Here is a tiny trained network, its code and every weight. The questions are about switching its units off for an input and a class, where a switched-off unit gives its printed mean instead of its output.

import numpy as np


def w(rows, s, z=0):
    codes = np.array(rows[::2]) - 128.0
    scale = np.full(codes.shape[1], s)
    scale[-1] = z or s
    return codes * scale


def norm(h):
    return h / np.sqrt((h * h).mean(-1, keepdims=True) + 1e-5)


def f(y):
    return y / 2 * (1 + np.tanh(0.7978845608 * (y + 0.044715 * y**3)))


def log_softmax(a):
    a = a - a.max(-1, keepdims=True)
    return a - np.log(np.exp(a).sum(-1, keepdims=True))


def net(x, mask):
    res = np.array(x, float).reshape(1, 4) / 4 @ E
    u = 0
    for l in range(3):
        y = f(norm(res) @ A[l][:, :-1].T + A[l][:, -1])
        res = res + np.where(mask[u : u + 8], y, B[l][:, -1]) @ B[l][:, :-1]
        u += 8
    return log_softmax(norm(res)[-1] @ U[:, :-1].T + U[:, -1])


A, B = {}, {}
E = w([
[128,127,128,128,126,127,128,125],'x0',
[121,91,118,117,250,115,98,118],'x1',
[151,62,171,132,120,194,152,125],'x2',
[184,141,124,46,130,108,142,59],'x3',
],0.016)
A[0] = w([
[112,133,157,135,193,96,206,92,2],'L0N1',
[51,131,152,210,73,136,127,219,129],'L0N2',
[98,136,121,77,157,135,120,176,98],'L0N3',
[33,61,121,177,211,136,53,188,83],'L0N4',
[164,95,152,65,87,126,157,108,58],'L0N5',
[157,89,120,94,194,126,46,106,70],'L0N6',
[170,163,139,102,121,81,155,95,81],'L0N7',
[140,2,199,117,116,186,165,139,169],'L0N8',
],0.0094,0.0066)
B[0] = w([
[113,116,129,94,124,137,82,137,122],'L0N1',
[76,104,128,48,144,156,1,84,237],'L0N2',
[117,111,148,184,126,87,114,112,132],'L0N3',
[208,187,108,195,116,72,251,210,247],'L0N4',
[127,138,143,206,69,61,125,97,152],'L0N5',
[73,120,116,141,139,62,80,117,183],'L0N6',
[108,137,158,94,90,134,145,188,153],'L0N7',
[157,59,167,138,140,237,159,161,255],'L0N8',
],0.0095,0.0088)
A[1] = w([
[139,49,111,86,151,171,52,116,33],'L1N1',
[116,136,112,113,126,136,79,92,79],'L1N2',
[141,108,133,110,174,120,149,99,51],'L1N3',
[155,90,134,85,252,113,115,57,71],'L1N4',
[151,53,161,96,113,169,120,71,95],'L1N5',
[145,146,147,149,106,137,162,124,127],'L1N6',
[168,109,123,144,138,89,194,124,1],'L1N7',
[89,141,93,111,112,75,70,111,99],'L1N8',
],0.014,0.005)
B[1] = w([
[76,245,122,207,40,162,150,173,219],'L1N1',
[124,75,114,116,189,129,144,176,157],'L1N2',
[73,134,136,188,122,191,131,146,147],'L1N3',
[50,130,158,139,69,198,59,173,241],'L1N4',
[145,194,185,196,110,117,135,67,254],'L1N5',
[127,108,101,124,193,122,153,96,160],'L1N6',
[111,116,170,106,109,182,101,115,154],'L1N7',
[95,79,61,94,197,137,135,70,244],'L1N8',
],0.011,0.0064)
A[2] = w([
[73,200,119,84,99,99,89,114,218],'L2N1',
[147,123,238,107,46,191,94,124,65],'L2N2',
[215,136,163,109,125,41,176,150,2],'L2N3',
[51,137,85,89,131,120,22,173,84],'L2N4',
[121,88,171,133,124,208,66,154,107],'L2N5',
[155,234,86,148,150,4,131,147,74],'L2N6',
[219,130,149,162,115,116,236,95,166],'L2N7',
[186,153,69,63,96,57,165,123,71],'L2N8',
],0.013,0.0057)
B[2] = w([
[197,43,182,116,182,132,155,167,247],'L2N1',
[69,167,60,162,113,65,71,124,232],'L2N2',
[75,171,136,192,111,184,121,112,149],'L2N3',
[188,120,103,68,74,163,92,9,254],'L2N4',
[122,192,118,127,166,18,182,171,222],'L2N5',
[64,202,142,193,55,155,133,131,221],'L2N6',
[152,72,95,24,168,140,96,94,229],'L2N7',
[125,104,173,169,191,124,173,219,180],'L2N8',
],0.013,0.0098)
U = w([
[181,69,88,39,108,144,90,7,255],'0',
[34,229,95,226,77,127,111,139,43],'1',
[178,43,156,115,213,128,251,242,100],'2',
],0.015,0.00093)

Each question gives the input, the list of numbers given to net, and the class t.
The units are the neurons (one row each of A and B). Each row of codes is followed by its name. A weight is (code - 128) times the scale printed after its matrix; where a second scale follows, it is the last column's (A, B and U).
mask holds one flag per neuron, layer by layer. A switched-off neuron (its flag False) gives its mean, the last column of its row in B, instead of its output. The means were averaged over made-up inputs and are rounded, as every weight is.
A unit's drop is (log p(t) with every unit on - log p(t) with that unit switched off) / (log p(t) with every unit on - log p(t) with every unit switched off).
The circuit of an input: a set's keep is (log p(t) with only the set's units on - log p(t) with every unit switched off) / (log p(t) with every unit on - log p(t) with every unit switched off). Starting from the 12 units with the biggest drops (on a tie, the unit counted first), units are removed one at a time, each time the one whose removal leaves the highest keep (on an exact tie, the one counted first), for as long as the keep stays at least 0.8.
units of the circuit, in order: the units of the circuit, biggest drop first
unit that matters most: the unit with the biggest drop
top k neurons: the k neurons with the biggest drops, biggest first
top k neurons in layer l: the k neurons of layer l with the biggest drops, biggest first
drop when u is switched off: that unit's drop, to one decimal
input [-4,1,3,-6], class 2: top 2 neurons => [L0N4; L1N4]
input [6,0,-5,5], class 2: unit that matters most => L0N2
input [-8,0,-5,-7], class 0: top 2 neurons => [L0N2; L2N4]
input [-3,-7,-8,8], class 2: units of the circuit, in order => [L2N8; L2N1]
input [-5,1,1,7], class 1: units of the circuit, in order => [L1N4; L2N2]
input [1,7,0,-4], class 1: top 4 neurons => [L2N6; L0N8; L2N1; L0N4]
input [-7,6,1,7], class 1: top 2 neurons => [L1N4; L1N1]
input [-6,-8,-1,6], class 2: top 2 neurons in layer 2 => [L2N8; L2N4]
input [-8,-1,0,-6], class 0: top 3 neurons => [L0N2; L2N4; L0N8]
input [-5,8,0,-6], class 1: top 2 neurons => [L0N8; L2N1]
input [1,-1,-7,5], class 2: top 2 neurons => [L0N2; L2N8]
input [2,3,8,1], class 1: top 2 neurons in layer 1 => [L1N1; L1N5]
input [6,-3,0,3], class 2: top 2 neurons => [L0N8; L2N8]
input [0,3,1,-3], class 2: units of the circuit, in order => [L0N4]
input [-3,-8,-2,3], class 2: top 2 neurons => [L0N8; L2N8]
input [-2,-8,-6,0], class 0: top 3 neurons => [L0N4; L2N4; L0N2]
input [1,-5,-8,8], class 2: top 2 neurons in layer 2 => [L2N8; L2N1]
input [6,0,-8,1], class 2: top 3 neurons in layer 2 => [L2N8; L2N1; L2N2]
input [-4,1,7,4], class 1: top 2 neurons in layer 2 => [L2N2; L2N4]
input [8,1,-6,2], class 0: unit that matters most => L0N4
input [-5,-7,3,2], class 0: top 2 neurons => [L2N7; L1N4]
input [-5,-4,-2,-3], class 0: drop when L1N7 is switched off => 0.0
input [4,0,-4,4], class 2: drop when L0N2 is switched off => 0.8
input [-6,2,3,1], class 1: drop when L0N4 is switched off => 0.5
